Each name stands for a flat space through zero: a line, a plane or more. A row that begins with a name and a colon came from that space; any other row is followed by the name of the space it lies nearest, among the names in its block.
q784_q728: [-10   8   7 -18   9  11 -14 -15  16 -27   9 -12   4 -35  -5 -21 -15   4
 -11  12 -14  11  10   7 -16 -23 -14]
q751_q772: [ 11  18  21  25  -7   0  12 -18 -27  20  15  -3   6   6  20   5  -1   0
   9  14  11  -7  -9  -9  17  14   4]
q362_q768: [  3  47 -52  29   3 -22  -6   2  28 -21 -45   7  -5  -7 -11  -8 -13 -15
  -5   5 -15 -56  12   4   8 -30  -1]
q329_q692: [-27  19  34 -17 -15 -15 -15 -26  28  20  14 -15  -4 -16 -50  10 -37   3
  13  26 -22  22   0 -27   3 -21 -29]
q329_q692: [-18   8  20 -13   4  14 -10 -27  18  -2  13  -3   7 -13  -7  -3 -11   9
   2   8 -10  25  10  -9  -7 -22 -12]
q784_q728: [ -6   9  -8  13   2  12  13   5  -6  12 -18   9  -4  14   2   8   5   9
   7   3  13 -20  -3 -16  22   7  -4]
q525_q257: [ -2  19  -6  22  -5   6  -4  -9 -11   4 -17  22  20  24  11  10   6   4
   0 -11   9   6   0 -18  13 -15  -2]
q329_q692: [ 14  -4  -3   2 -26 -36 -16  22 -33 -19  -6  -7   2   3 -11   1  -4 -13
 -23   2   0  -4 -14   9  -9   8  -4]
q784_q728: [-18  -7  -5 -16  -1  -8   0   2  35  13  -5  -3 -22   5 -29  12  -3   0
  12   3 -12  -7   8  -2  -1  -2  -1]
q525_q257: [ -4   5 -10 -12  23  30  -1   8   2 -34  -9  -5   8 -39   5 -31 -11  12
 -15   6   2  -5   3   1  -2 -13 -20]
q751_q772: [-11  18  24  26 -28  10  17 -19 -51  12  -4  -6 -26  33  25  26  22  17
  -2  39  30 -50  -6 -13  32  32  -1]
q362_q768: [-45   8  16 -27  12  47 -13 -50  40 -27   8  -3 -12 -12   9  -4  11  26
  -5  16 -10  11  36   5 -18 -37  -9]
q525_q257: [-28 -54   2 -44   4  23  13  23  16   3   0  -7 -43  12 -13  14  27  19
   3   0   9  -8   8  11  -7  30   3]
q329_q692: [ 27 -28  -2  -4  10 -21  14   0  16  16  36 -16 -18  -4  20  -3  14 -23
  14  -9 -11  -3   4  42 -24  27  43]
q629_q477: [-49 -29  33 -31 -12  50   6 -31 -10 -12  11  -8 -47  30  26  25  49  39
  -9  28  22 -15  24  10  -4  20   2]
q525_q257: [ -3  24 -11  25 -24  -7 -15  -7 -32 -23 -27  16   9  29  15  12  14   3
 -22   2  12 -17   2  -5   7 -14  -4]
q784_q728: [-18   6  -5  -5   8  17   9   1  18   7 -15   1 -13  -2 -14   3  -4  12
  10   9   2 -17   5 -15  15  -2 -12]
q329_q692: [-17  18 -15  13   8  32   8   6  -8  -4 -37  21   8  12   3   2   4  21
  -1  -1  19 -17   0 -29  28 -10 -20]
q362_q768: [  3 -31  -9  -8  43  51  33   7  18  20   9  13  -2   2  34  -8  25  13
  22 -24  15   7   8   6   5  19  21]
q629_q477: [  0   3  31  -5 -41 -45 -27 -28 -13  -8  30 -23 -12   6  -9  14  -2 -16
 -14  23 -17   9   2  20 -26  -2   7]
q751_q772: [-16 -15  10 -25 -25 -19 -24   0  -2 -22   3 -10 -14   4 -22   9   3   0
 -20   8  -9  10   5  11 -22  -6  -8]
q525_q257: [  6  41   3  32 -23 -36 -15 -32   4  12   0   4  11  17  -4  15 -11 -18
   6   7 -14  -4   3  -7   3 -23   7]
q784_q728: [ 18 -20  11   4 -20 -41  11   6  -6  35  25 -15 -24  20  -6  21   7 -21
  16   4  -4 -10 -10  17  -4  37  27]
q751_q772: [  1 -16   7  -5  12  21  11  10  -8  13   4   8   9   4   7   0   5   9
   7 -12  12  19  -7 -10   8  11  -2]
q629_q477: [-11  14  38   5 -31 -11  -9 -48 -20  -3  30 -21 -22  13  19  18  14   2
  -7  38   0 -14  10  15  -9   6  10]
q751_q772: [ -4 -13  13  -6   1  17  10  14 -20  11  -1   3   3   4  -3   3   1  13
   3   0  16   8 -12 -18  15  17 -13]
q329_q692: [-33  23  23 -16  -7   3 -13 -34  31   0   6 -13 -11 -16 -30   4 -22  10
   5  28 -18   5  13 -16  -1 -27 -23]
q784_q728: [ -3   7 -34  30 -18 -16   0  15  -5  17 -44  37   3  64  -2  36  24  -4
   5 -27  13 -15   0 -17  20  -4  12]
q362_q768: [ 19 -27  27 -15  -8 -21  -5   7 -18   8  36 -15   8 -10  -4  -4  -7 -12
  -2  -5  -5  36 -14  12 -18  18   6]
q629_q477: [ 20 -30 -27   3  18   4  23  34  -1  12  -7   9  -8  13  17   0  22  -6
   9 -25  12 -13  -5  16   2  29  25]
q629_q477: [ 54 -12 -16  13 -33 -99 -27  27 -12  -2  19 -12  12   6 -17   2 -12 -58
 -13 -24 -29  15 -18  41 -38   8  34]
q751_q772: [-16 -14 -17  -5   5  22   9   8   5  -7 -19  10 -19  21  11   9  27  14
  -2  -5  13 -21  11   4   4   7   6]
q362_q768: [ 38 -64   4 -14  12  -3  20  50 -32  20  27   0   9   5  17  -6  17 -10
   4 -36  16  33 -26  18 -10  52  24]
q629_q477: [ 21  10  -6  31 -13 -15   6 -15 -25  -2   7  -1  -9  23  41   9  26 -13
  -4   5   8 -32   4  26  -3  16  33]
q362_q768: [ -8 -61 -32 -36  20  39   1  40  -3 -43 -18  15 -12  11  25  -9  47  17
 -26 -34  18   5  13  32 -25  12  13]
q362_q768: [ 11  -5  -8  -1  -8 -21  -8  15  -8 -11  -3  -3   1  -2  -7  -3  -3 -10
 -11  -4  -4  -2  -6  10  -9   2   1]
q525_q257: [ -7  36  -2  25 -15 -15 -12 -29   8   8 -11  13  10  22  -3  16  -4  -5
   5   3  -7  -3   8 -14   8 -27   1]
q751_q772: [ -8 -18  14  -8 -11   5  -5 -15  -9  -2  14   2  -7  23  17  15  25   5
  -5  -3   5  13   9  13 -13   5  14]
q329_q692: [ 27 -22   3   7  10   3   7  23 -25  17   9  16  34   9  14  -4   3  -5
   5 -34  13  41 -19  -8   3  13   7]
q362_q768: [ 53 -56  -2  -6  10 -25  18  55 -31  22  28  -5  13  -3  10 -10   5 -25
   5 -36   8  29 -31  24 -12  52  27]
q525_q257: [ 2 12  1 13 -3 -5 -2 -9  1 10 -1  8 10 10  2  6 -2 -3  6 -4 -1  6  0 -8
  5 -8  2]
q751_q772: [ 12  11 -44  14  37  13  13   3  43   0 -17  16   7  -9  16 -17   3  -9
  15 -24  -9 -16  15  12  -1 -18  20]
q525_q257: [ -8  25  13  30 -37 -51  -8 -42  25  57   8  12  -8  61 -19  54   4 -21
  32  -1 -17   5   8 -14   7 -11  26]
q329_q692: [ -1  18 -32  25 -21 -14   5  43 -38  -8 -59  13  -8  24 -19  13  -1   5
 -15   7  22 -54 -19 -26  36  14 -22]
q629_q477: [ 17   3 -51  29  25  26  18  24  -8 -12 -39  31  12  20  40  -8  28   3
  -3 -31  22 -30   4   5  15   2  18]
q784_q728: [ 14  -8  11 -13  40  67  -8   8 -37 -49   9  13  63 -49  42 -54  -8  24
 -30 -24  19  62  -8  -7 -10 -23 -28]
q629_q477: [ -1   5  -2   4 -18 -15 -17  -8  -9 -19  -3   1   1  11   4   6   8  -5
 -16   1  -3   0   5  11 -13 -11   4]
q784_q728: [-19 -13 -25  -8   0  -3  -3  17  31  14 -29  24  -5  33 -26  22  10   2
  10 -26  -3   7   7 -14   4 -11   1]
[-19 -11  -8 -19  -6   7   0  30  -6 -12 -27  -2 -16  -3 -30   2  -5  14
 -10   9   8 -17  -7 -15  12   8 -27] -> q751_q772
[ -1   8 -26  19   4   8  21  23  -6  13 -35  13 -11  18  -1   9   7   6
   9   0  17 -42  -6 -16  31  15  -3] -> q329_q692
[-12 -14  -7  -4  12  34  21  23 -12   9 -21  11  -9  11   3   5  12  21
   5  -3  24 -15  -6 -19  25  20 -11] -> q751_q772
[ -7  12 -34  11  -2  12 -18   6  -8 -41 -40  27  16  19  16  -2  19   7
 -26 -20   8  -6  12   2  -5 -30  -3] -> q629_q477
[  8   9 -38  25 -20 -19   5  43 -39 -19 -51   8 -14  23  -3   8  11  -1
 -21   5  21 -62 -14  -4  23  20  -7] -> q329_q692
[-16   4  -4 -25   6   2 -28 -14  34 -34   1  -3   8 -25 -17 -16 -12   0
 -15  -3 -23  26  18  10 -29 -41 -12] -> q784_q728
[  0 -10   5  -5  30  15  28 -22  50  41  30  -8 -20  -6  11   2   5  -4
  40  -2 -11  -3  15  12  -1  12  29] -> q329_q692
[  0 -31 -41 -25  47  30   8  39  47  -4 -21  22  15 -17 -12 -22  -1   4
  10 -46  -6  26   6  -1  -7 -14  -1] -> q751_q772
[-10  -3  -9   0  41  27  45 -29  74  51  20  -9 -45  -3  15   6  14   0
  55   9 -11 -40  27  15  10  18  38] -> q329_q692
[  2  -6  -8 -11  10  -2  -4  14  14  -4  -3   1   8 -15 -16 -10 -12  -3
   0 -11  -8  15  -2  -2  -6  -8  -7] -> q751_q772
[ -7  35 -26  26 -21 -26 -12 -41  19 -26 -12  -6 -35  22  25  14  26 -14
 -11  23 -14 -65  32  39 -16 -17  32] -> q751_q772
[ -1  15 -11   5   8   0  -1 -10  20  -5  -4  -1  -2 -10   0  -7  -5  -4
   3   3  -9 -11   9   4  -2 -14   3] -> q362_q768
[ -2  -8  23  16  -3  30  21 -18 -34  23  14   9  -4  35  43  20  33  16
  10   4  29  -4  -1  -5  17  28  16] -> q751_q772
[  1 -11  11  -3  -1   5  -1  -8  -5   4  13   2   4   9  11   5  10   1
   1  -6   3  17   2   4  -7   3   8] -> q751_q772
[ -5  42 -12  35   5  34   8  -9 -31 -16 -35  18  16   6  28  -6   4  20
 -10  11  25 -33  -1 -25  33 -12 -18] -> q784_q728
[ 15 -25  27 -16  19  21 -11 -19  -2  -3  45   6  40 -13  30 -17   5  -1
  -2 -30  -4  78   3  13 -30 -14  13] -> q329_q692
[ 17   2  -9  27 -18 -23   3   7 -26  14  -8  13   4  37  14  20  16 -11
   1 -12  11 -10  -9   1   8  14  19] -> q784_q728
[  4  -1 -20  -7  22   7   0  -4  33 -15   3  -3  -3 -20  10 -18   2  -7
   1  -8 -14  -5  16  23 -17 -13  14] -> q362_q768
[ 14 -18 -14  14  15  17  29  31 -18  27 -13  17   3  22  16   7  16   5
  15 -20  24 -10 -14 -12  25  32  10] -> q362_q768
[ -5   3  11 -11 -13  -6 -23 -12  -9 -30   7  -7   7 -10  -1  -7  -3   0
 -22   7  -7  15   5  10 -20 -17  -9] -> q329_q692
[-37  18   5   6   3   8   4 -41  66  57  -6  25  -5  42 -25  40   1   7
  46 -10 -14  19  22 -35  17 -29   6] -> q525_q257
[ 30  24  10  29 -28 -39 -19 -24 -39 -22  21 -12  12   1  31  -4   3 -23
 -22  12  -5  -7  -3  28 -19  -3  19] -> q784_q728
[ -2   0  19  -3  -3   8  11  26 -32  15  -8  -5   7 -14 -25  -3 -24  13
   2  14  16   1 -27 -36  30  21 -35] -> q751_q772
[ -5 -33 -19  -9  36  51  25  19  13  13 -11  26   4  17  25  -1  29  18
  14 -35  20  12   6  -4   9  11  13] -> q751_q772
[ 12   2   7 -11  -8 -41 -19  12  13   6  11 -10  17 -24 -44  -8 -39 -21
   1  -5 -25  33 -14  -7 -12 -14 -14] -> q629_q477
[  0  20   6   9 -41 -58 -20 -23   2  -7   9 -23 -28   9 -16  18  -3 -23
  -9  29 -21 -31   7  23 -16  -3  12] -> q525_q257
[ 31  14 -13  15  42   9  19  17  19  26   4   9  41 -38  -3 -31 -36 -12
  26 -24  -6  25 -16 -20  16  -8  -5] -> q751_q772
[-11 -29  -4 -29 -21  -9 -28  20 -19 -47  -9  -3  -7   5  -8   0  16   4
 -39  -5   0  12   3  20 -29  -4  -8] -> q362_q768

Rows lie near named flat spaces through zero. A row that begins with a name and a colon came from that space; any other row is followed by the name of its block's space that it lies nearest.
q546q895: [-37  -4  23  33 -20 -32 -24 -51  -4 -12 -26  -7 -24  -6  22 -21 -21 -11
 -11   6   5 -31  10  -3   8 -38 -54]
q546q895: [-29  12  22  -3  30   5  17  38 -25  -8 -20  12  -3  15   0  19  21 -12
  61 -26  -2  -2   0  -2 -29  32  20]
q917q965: [  8  -8 -26 -15  -4  27 -20  17  31   4  26  13  -7 -12   0   4   1  16
  18  -5   3 -26 -15   3  20 -10   6]
q752q229: [  0  28  27 -10  38 -22  54  10 -48  -9 -14  27 -17  11   9  26   2  10
 -11   6  32  32  12  23 -15 -11  -7]
q917q965: [-30  33   2 -19   3   1 -42  27  31   8  15 -27  39  -1  -7  32  15  29
   9 -19 -27  -7 -30  -8  29 -50  10]
q917q965: [ -2  35   2  -8  11 -29  20  -3  -7   6  16 -21  -9   9  -1  15   1  30
 -36  21   7   6  11   7  11 -46 -34]
q546q895: [-28  -1  21  54  -5 -13  46 -25  21   3 -36 -14  -7 -23 -16  -8  29 -12
  18  -5 -18  26  16  20  16  23 -14]
q917q965: [ 19  20 -12 -13  15  -4 -24  12 -13  -3  22  -7 -43   9   6 -11 -19  29
   2   4  30 -32  19 -10 -18 -31 -27]
q752q229: [  1 -16 -23 -15 -31  23  13  -2  39   1  21   2  22  11  -8  16  21  -8
  -4  11 -22  -9  -7 -23   3  26   4]
q546q895: [ -6  -5  36 -22   0 -14   6 -27 -16 -12 -42  36  -1 -28  24  -7 -26 -35
  -8   6  -2  18  22  -4 -23  -7  -6]
q546q895: [ 17 -30 -23  50  -1  17  11 -15  -4 -13   3   9 -19  31  -3 -10   9   8
  13  -8  34 -19  -8  -5   1  49   0]
q546q895: [  9 -14   3  25  18   1  17 -21  -6 -10 -22  30  -3  -7  11   1  -8   6
  -1  -6  27  10  -8  15  18  10   4]
q752q229: [  3 -18  14  24  20  -9 -22 -25 -14  -1 -38   8  33 -22  12 -15 -26 -10
  -8 -15  -1  21 -20  14  24   2  28]
q306q37: [ 12  12   4 -17 -31  24  -2 -10  55 -15  -4  12 -14 -13 -11   8  16   4
   9  -5  -2   5  33 -41 -31   3 -15]
q306q37: [  2  14   0   2   9  -6   5   1  -1  -4   2  -8  -8  11  -1   5   3  13
   1   1   7  -5  10 -11  -8  -3 -12]
q752q229: [ 20  -6   4   0  29  -9  37 -12  -6  10 -22  21  10 -40   4  -7 -15  -2
 -16  10   0  39   4  35  26   3  16]
q752q229: [ 13  -7 -11   3 -20  24  12  -2  28  -7  11  16   4   7 -10  17  20   9
  -6  -3  10  11  -7  -5   4  13   7]
q752q229: [ -3   9 -22 -16  60 -14  33  24 -16  18  15   7  29  -2  11  29  -4  31
  -2  12  -3  -5 -33  35  55 -15  16]
q306q37: [ 16   6   8  -3  16   4  10  23 -32   1   1  10 -13   2  -7  -1   0   1
   4  -8  20  25   0  21 -15   6  21]
q546q895: [ 19 -16   0  12  16  13  19   0 -11  -9 -20  22 -19  -2   1 -14  -2 -13
  29  -9  15   3  18  -6 -26  49  13]
q917q965: [  3  12  -7   7  13  -9  -3  -8  22   6  -8 -34  26  -2  -8  -3   2  11
   1   0 -26   1  11 -26   4  10   1]
q752q229: [ -5  -2  10  36   8   8 -33 -12   4 -16 -20   9   3   3   4   3  -1  18
  14 -32  26  -1 -21   1  14  -9   9]
q306q37: [-33  -7   2  17  -3  -1  20  15   8  15  -1  -9  -8 -19 -10  -4  21 -14
  33  -3 -24  -5  -8  32  23   8   1]
q546q895: [-22   4 -16  14 -43   2   4  22  14  20  44 -56  14  34 -33   8  42  -2
 -12   8 -33   0 -17   3   9   7  -1]
q917q965: [ 13 -21 -19   0   0  21  -7  -1  13  -3   7  22  -5  -5   6  -3  -5   3
  12  -3  11 -17 -11   1  11  13   8]
q917q965: [-19  -4  12  25 -13  -2  16  -9  -8  -9  -8  -1  18  28  -4  19  21  -8
  -8  -7   2  15 -17   0   2  17   4]
q546q895: [-30  16  15  19  -9 -27 -19 -31  23   1 -17 -26 -17 -25   6 -16  -9   7
   0   4 -14 -21  21  -5  15 -44 -46]
q752q229: [-29  28  22 -31  19 -29  40   0 -20  -7 -12   6  17  20  16  36   6  -5
 -11  18 -13   3  11 -16 -15 -11 -21]
q306q37: [ -2 -14  24  19 -15 -19  28 -52   3  -7 -46  -1  33  -9   3  -8  -5 -35
 -31  11 -23  39  18 -17  -9  30   0]
q546q895: [-24   1  26  10   4 -14  25   7 -23   8 -21  -2   1 -15  -5  -4  10 -25
  11  -3 -16  27   1  30   0   7  10]
q306q37: [-15  -3  18  12  -1  10 -33 -12  34  -7 -37   7   9 -37   3 -11  -4  -7
  35 -28 -15   0   3 -10   5  -3  10]
q306q37: [ 30  10  -6 -12   3 -13  11   7 -34   8  21 -24  26  33 -11   6  -3   6
 -53  16   2  34  -4  -3 -12   4  17]
q306q37: [  6  26  11  14  21 -27  -5 -18 -19  -9 -15 -32  26  34   0   8  -6  18
 -28  -2   4  14  10 -34 -17  -2  -7]
q917q965: [ -6  -4  12  -2  -4   1  -1   2   2   4 -17  -7  13 -14  -5 -10   2 -23
  12  -6 -24  14   7  -3 -11  18  16]
q917q965: [ -5  27  18 -45  14 -19  37  10  11  20  -9   2  11 -50  -3   9  -2  -7
 -13  21 -35  38  21  23  11 -31  -1]
q306q37: [-11   7  14  15  23  -5 -32 -12 -10 -22 -24  13  -5  11  20   4 -16  15
  20 -22  26 -24  -4 -20  -6 -13 -10]
q752q229: [-18  10  -2 -24  16  -8  77  12   4   1   0  17 -28  -1   4  17  22 -11
  30  26 -13 -16  35  -3 -18  28 -31]
q752q229: [ 13 -32 -14   6 -68  42 -26   9   1 -17  31   1  -3  59 -18   0  26 -27
  -3 -11  12  -9 -12 -37 -50  52  17]
q917q965: [ -1 -20  15  21 -24  -8  14 -12 -31   2 -11  -6 -18   4  -6 -28   0 -39
  -8   7  -2  17  14  12 -26  29  -1]
q306q37: [ 30   2 -22 -20   3 -11  -8   8 -32  12  36 -22  28  34  -2   5 -15  12
 -57  21   4  10 -18  -2   4 -10  14]
q306q37: [-16 -17 -12 -16 -34  32 -27  29  19   5  31  14   0  -1  -6  11  16  -8
  19 -11  -6 -18 -34  15  14  -9  17]
q546q895: [ 29  -9  -4   3  33   4  16   7 -19   6 -10  22  -6 -24   1 -12 -15   4
   4  -3  18  23  -2  31  11  12  25]
q752q229: [ 15  -2   2   4 -37  17 -33 -14  23  -8   7  -3  19   8 -11   6   5   6
 -31 -10   6  21 -13 -16  -2 -13  11]
q917q965: [-23  36  34 -24  10  -4  35  24  -1  -7 -18   8  11   2  -8  37  29  -5
  18  -9 -13  33  14  -7 -26   0   6]
[-30  -2  27  24  32 -15  15 -14 -27 -19 -46  22   1   9  21   8  -3 -12
  33 -17  11  -8   0  -4  -8  21  -3] -> q752q229
[ 19   6  -7  -5  35   7  -1  21  -6   3  -5   6 -16 -16  -1 -11  -9  12
  31 -11  10  -4  11   5  -7  11  14] -> q546q895
[-24  10  25 -18   5 -11 -17  -9  -8 -16 -24  18  -4  -2  23   7 -15 -11
  13  -5   1 -18  11 -21 -20 -19 -17] -> q546q895
[ -2 -19   7   4   1   3 -25 -19   0  -7 -22  21  10 -17  17 -10 -21 -12
   3  -9   3  -5 -11   0   9  -2  10] -> q306q37
[ -1  11  -9 -11   1  -4  -7  -9  39  11   5 -12  17 -28  -2   4  -3  18
 -12   8 -21  -1  -1  -1  32 -31  -8] -> q752q229
[ -3  10   7  -8 -34  22  -8   6  49   0   0 -10  10 -14 -22   7  27  -5
  12 -12 -25  19  11 -21 -14   5   9] -> q306q37
[  0  -9   1  19  21   1  23 -11  13   1 -25  16 -16 -35   4 -13  -3  -1
  28  -3   1   0  12  17  17  14  -3] -> q752q229
[  8  -6  -1 -10  -4   4  15  11 -13   9   9   4  17   0  -7   7   5  -9
 -18   6  -5  28 -15  21   7   6  23] -> q546q895
[ 16 -16 -15 -18   2  11 -22  28 -33  13  30   8  12   8   1  -2 -13  -2
 -17   1  10   5 -37  31  14 -10  34] -> q306q37
[ 20 -22 -16 -13  17   3   8   4 -28   5  11  34 -27 -15  18 -16 -28  -3
  -3  15  26 -15  -6  33  13  -4   0] -> q306q37
[-10  -5 -15  13 -34   0  -9 -16  17   0  28 -16  19  28  -5  17  13  13
 -39  10  -1  -7 -27  -4  26 -19 -13] -> q546q895
[ 21   9  20 -37  43 -16 -10  -3 -42  -8 -25  43 -23 -31  33 -13 -51  -1
  -5   4  30   2  19  13 -16 -34  -3] -> q917q965
[ -6  -1  18  21   0  -4   1   2 -24  -8 -18   2 -54  -2   0 -29  -2 -17
  36 -10  18 -13  32   2 -38  16 -19] -> q752q229
[-19  16   9   4   0  -8   0 -19  30  -8 -13   2  11  -9   6  19   6  17
  -3  -3  -4  -3  -1 -11  19 -27 -19] -> q546q895
[-33 -13  29  22 -51 -14  42 -15  -3  11 -19 -27   0  -5 -22 -17  31 -60
  -5  13 -46  36  23  10 -24  37  -7] -> q546q895
[ -9 -24  -4  -7 -18  25 -28  14  -3  -5  15  37  -7  -3  10   7  -3  -6
  11 -14  20 -15 -39  27  19 -17  16] -> q917q965
[ 20 -19  -6   0  -2 -11 -11 -16 -34   3   8  15 -35 -11  17 -31 -37  -6
 -27  18  29 -12   3  28   5 -23 -17] -> q917q965
[ -5 -17  -2 -26 -36  -6 -38  15 -50   5  32 -16  -9  36   7 -19 -18 -36
 -23  15  -4 -24  -8  -6 -36  -5  -2] -> q546q895
